(in the rows, 128 means zero)
Each row is followed by its class.
[138 145 120 142 116 122 140 123 152 147 125 138 125 122 139 124 128 148
 127 131 145 119 144 112 157 107 140 124 163 127 130 150 103 137 154  96
 126 182 129 174  82 154 125 134  84 134 142 157 138 107  83 170  99 150
 147 138 130 130 161 151 100 128 133 106 126 138 120 135 117] | M
[150 121 135 112 150 112 112 149  98 105 121 122 136 156 103 125 121 144
 107  87 128 137 166 120 140 113 131 137 112 142  56 126 133 134 114 181
 105 155 133 117 148 100 123 133 184 128 131 100 131 152 151 105 131  94
 136 119 140 127 135 103 112 121 184 126 146 126 120 120 121] | U
[128 101 138 122 124 121 122 132 106 107 133 130 126 132 123 123 125 135
 115 122 121 125 133 124 124 125 133 161 109 122 125 131 134 127 117 141
 124 129 128 109 142 118 127 131 147 128 125 125 120 139 157 105 140 111
 124 125 128 135 123   4 120 126 135 130 140 122 126 121 129] | U
[125 128 134 128 137 127 113 153  97 119 142 140 140 143 116 124 123 136
 102 125 118 133 148 125  94 141 136 155  99 123 110 152 148 117 110 134
 134 123 136  99 141 114 140 124 163 123 123 120 118 137 158  93 138 102
 123 108 126 130 124 114 141 124 125 129 137 113 134 112 133] | U
[148 140 111  93 123 134 145 107 151 180  94 126 117 114 124 122 129 129
 133 142 178 109 123 129 149 140 150 103 153 136 121 141 123 149 130  91
 108 133 119 152 123 124 120 130 102 137 117 126 118 101 101 161 100 148
 155 149  97 117 138 134 122 136 126 148 141 143 143 174 137] | M
[119 120 157 123 152 154 155 108  91  77  92 125 128 150 109 111 126 108
 105 105 112 148 112 134 141 125 141 144  78 125 112 121 103 137 106 129
 128 112 104  87 162 143 115 124 140 101 133 115  96 160 176  84 185  88
  79 115 118 134  45  80 129 132 162 135 166 122 155 127 114] | U
[134 118 135 107 124 129 143 110 144 140 110 114 123 115 116 124 127  98
 141 131 140 132  91 141 127 152 118  90 132 126 152 110 131 121 109 115
 132  96 122 112 147 127 137 120 127 124 123 127 121 131 145 112 137 139
 127 128 129 114 117 125 132 149 126 156 124 138 143 143 116] | M
[126 129 129  92  55 138 155 107 135 152  93 113 101 104 117 139 122 106
 136 133 161 133  82 134 155 143 137 112 129 133 142 136 115 156 119  79
 146  86 112 127 140 129 112 101 102 117 120 144 118 123 128 125 137 149
 100 140 107 124  91 104 124 150 123 151 139 120 158 150 120] | M
[133 141 132 115 140 146 133 143 128 136 113 131 132 125 121 109 132 170
 109 128 149 116 164 105 129 122 167 134 139 133  96 179 132 131 128  89
 129 176 139 133 123 128 135 126 115 130 129 138 116 117 115 123 102 122
 149 134 124 127 113 104 121 144 138 133 147 119 147 139 130] | U
[119 157 125 132 126 148 138 126 140 152 108 150 115 114 132 121 138 146
 127 145 151 123 123 119 119 130 163 133 140 141 148 176 120 149 143  53
 141 149 134 144 115 159 143 130  68 133 118 167 119 112  95 142 108 169
 139 135  88 114 105 155 138 140  99 129 137 116 147 155 107] | M
[131 131 134 150 130 123 135 126 111 123 114  96 119 119 120 124 130 121
 120 141 133 141 107 138 115 143 141 127 110 127 135 141 131 120 135 101
 133 123 121 117 138 137 135 135 119 137 128 127 118 132 146 101 144 131
 115 116 118 114  82 110 147 137 118 138 141 111 156 117 125] | U
[113 137 131 134 117 147 147 107 131 128 116 143 107 113 150 128 126 124
 133 148 125 130 110 112 149 135 133 125 135 132 208 149 121 139 145  66
 155 134 108 150  99 181 137 139  55 124 119 145 122 126  79 152 127 160
 114 137 104 132  93 140 140 113  90 117 133 137 123 145 124] | M
[117 116 152 120 148 140 161 104 106  97  74 123 104 150 121 115 130 114
 111 102 124 145 124 109 155 127 155 133  66 130  95 157 109 146 110 105
 134 137 112 120 155 157 142 121 114 114 131 136 109 146 151  98 152 129
  95 117 108 131  56  85 123 143 152 142 176 113 152 131 116] | U
[123 133 131 111 147 146 161 115 110 124  72 124 113 136 106 105 127 140
 103 126 146 141 115 110 151 133 167 129 111 155 105 161 114 150 111  80
 126 143 120 132 126 156 137 104 113 123 123 139  95 135 135 108 142 137
 107 117 111 128  55  94 103 148 148 138 148 119 170 136 109] | U
[124 136 143 136 143 138 132 149  97 103 122 134 127 156 120 118 129 156
 101 102 105 144 159 109 127 116 147 143  97 127  85 152 117 131 123 134
 137 164 130 112 131 136 138 123 140 132 129 134 120 132 145 116 136 112
 120  98 120 133  99 111 132 126 145 124 140 113 144 119 123] | U
[ 88 139 126 133 133 135 141 107 135 137 108 137 111 127 138 120 130 151
 129 126 139 132 125 111 174 124 145 132 139 130 123 145  91 147 148  95
 130 159 122 152 121 167 125 121  87 117 133 144 148 139 109 155 116 143
 123 126 134 139 104 118 109 138 137 110 134 124 130 147 113] | U
[110 119 144 115 135 146 154  93 110 118  84 110 106 124 110 132 131  97
 143 126 150 144  74 147 145 150 145 125  96 138 163 122 117 149 106  77
 126  66 100  97 167 142 126 125 113 122 122 126  81 133 157  94 165 144
 100 120 102 112  66  96 158 131 117 149 141 123 156 156 124] | M
[109 133 144 134 143 148 139 144  93  88 123 140 132 163 129 114 116 146
 103 120 102 144 142  99 120 107 158 145  87 126 104 163 108 128 118 127
 138 166 129 105 132 155 143 125 131 120 123 129 112 149 147  84 135  96
 105 117 125 138  80  87 136 128 147 113 144 112 137 116 124] | U
[126 130 136 133 130 130 130 136 114 118 114 130 132 142 128 131 125 128
 118 125 126 126 147 128 118 121 139 132 112 119 109 137 126 117 126 129
 135 145 130  86 134 129 132 121 137 130 128  96 127 128 138 128 141 120
 132 120 134 126 120 106 132 133 144 132 138 122 140 123 122] | U
[129 118 144  98 136 146 145 120 102 113  87 104 130 137  89 123 134 101
 128  99 142 144  87 149 138 149 135 125  94 129 124 104 123 141  96 124
 114  68 105  84 168 116 109 112 144 115 118 120 104 144 175  92 161 141
  98 120 124 134  73  93 142 139 152 164 149 143 159 136 116] | U
[111 143 131 156 123 147 152 120 142 144 116 148 119 126 163 122 133 144
 127 134 134 125 132 106 142 127 151 132 138 128 148 164  96 138 155  78
 145 173 130 168 104 174 129 136  66 130 136 152 122 123  86 155 103 152
 135 140 114 145 102 137 125 125 113  99 150 121 117 147 123] | M
[112 133 141 153 127 152 157 114 113 123 109 147 113 140 134 101 125 132
 118 118 121 131 121 101 142 117 149 146 119 125 138 161  86 136 135  84
 153 161 113 147 121 182 137 127  83 115 123 141 113 130 113 136 128 129
  99 118 117 141  64 107 143 122 128 114 141 113 138 133 115] | U
[159 134  92  36 118 122 161 104 168 235  53  92 115  77  88 123 142  99
 149 154 236 102  82 157 174 175 157  64 188 142 113 120 118 171 102  44
  78  84 134 153 163 108  94  82  82 124 117 149 114 103 110 149 105 198
 166 150  95 105 147 113 116 180 138 190 155 149 194 194 103] | M
[122 146 133 142 138 138 137 123 112 107 120 139 130 155 131 119 127 162
 113 133 116 138 150 102 126 112 156 136  99 127 110 170 105 141 130 108
 144 162 133 130 123 149 141 128 115 125 135 134 121 135 133 129 128 108
 120 112 127 139  90 109 125 126 146 112 138 114 128 120  95] | U
[120 136 121 117 119 148 147 111 149 147  89 128 116 113 140 125 137 120
 128 143 169 130  93 129 136 125 153 118 138 137 155 167 113 150 121  43
 134 113 131 134 129 150 143 113  72 125 118 150 110 115 111 111 125 168
 119 128 105 125  80 131 150 140 120 145 143 121 145 151 114] | M
[157 124 127  97 136 140 165 107 123 146  81 126  96 126 108 107 137 127
 109 124 154 129 116 114 156 133 139 121 132 140 102 153 106 160 117  90
 123 146 119 139 154 143 125  99 107 113 128 144 107 130 124 119 128 134
 118 136 110 128  77  95 130 149 155 140 171 124 159 153 114] | U
[136 131 127 115 147 133 141 129 112 123 100 129 125 141 115 125 125 141
 109 116 133 133 157 119 157 110 147 133 117 122  81 146 106 135 109 130
  97 178 127 126 138 129 146 119 138 124 136 129 109 149 132 134 133 106
 129 130 127 133  96 103 109 136 160 124 157 122 131 128 107] | U
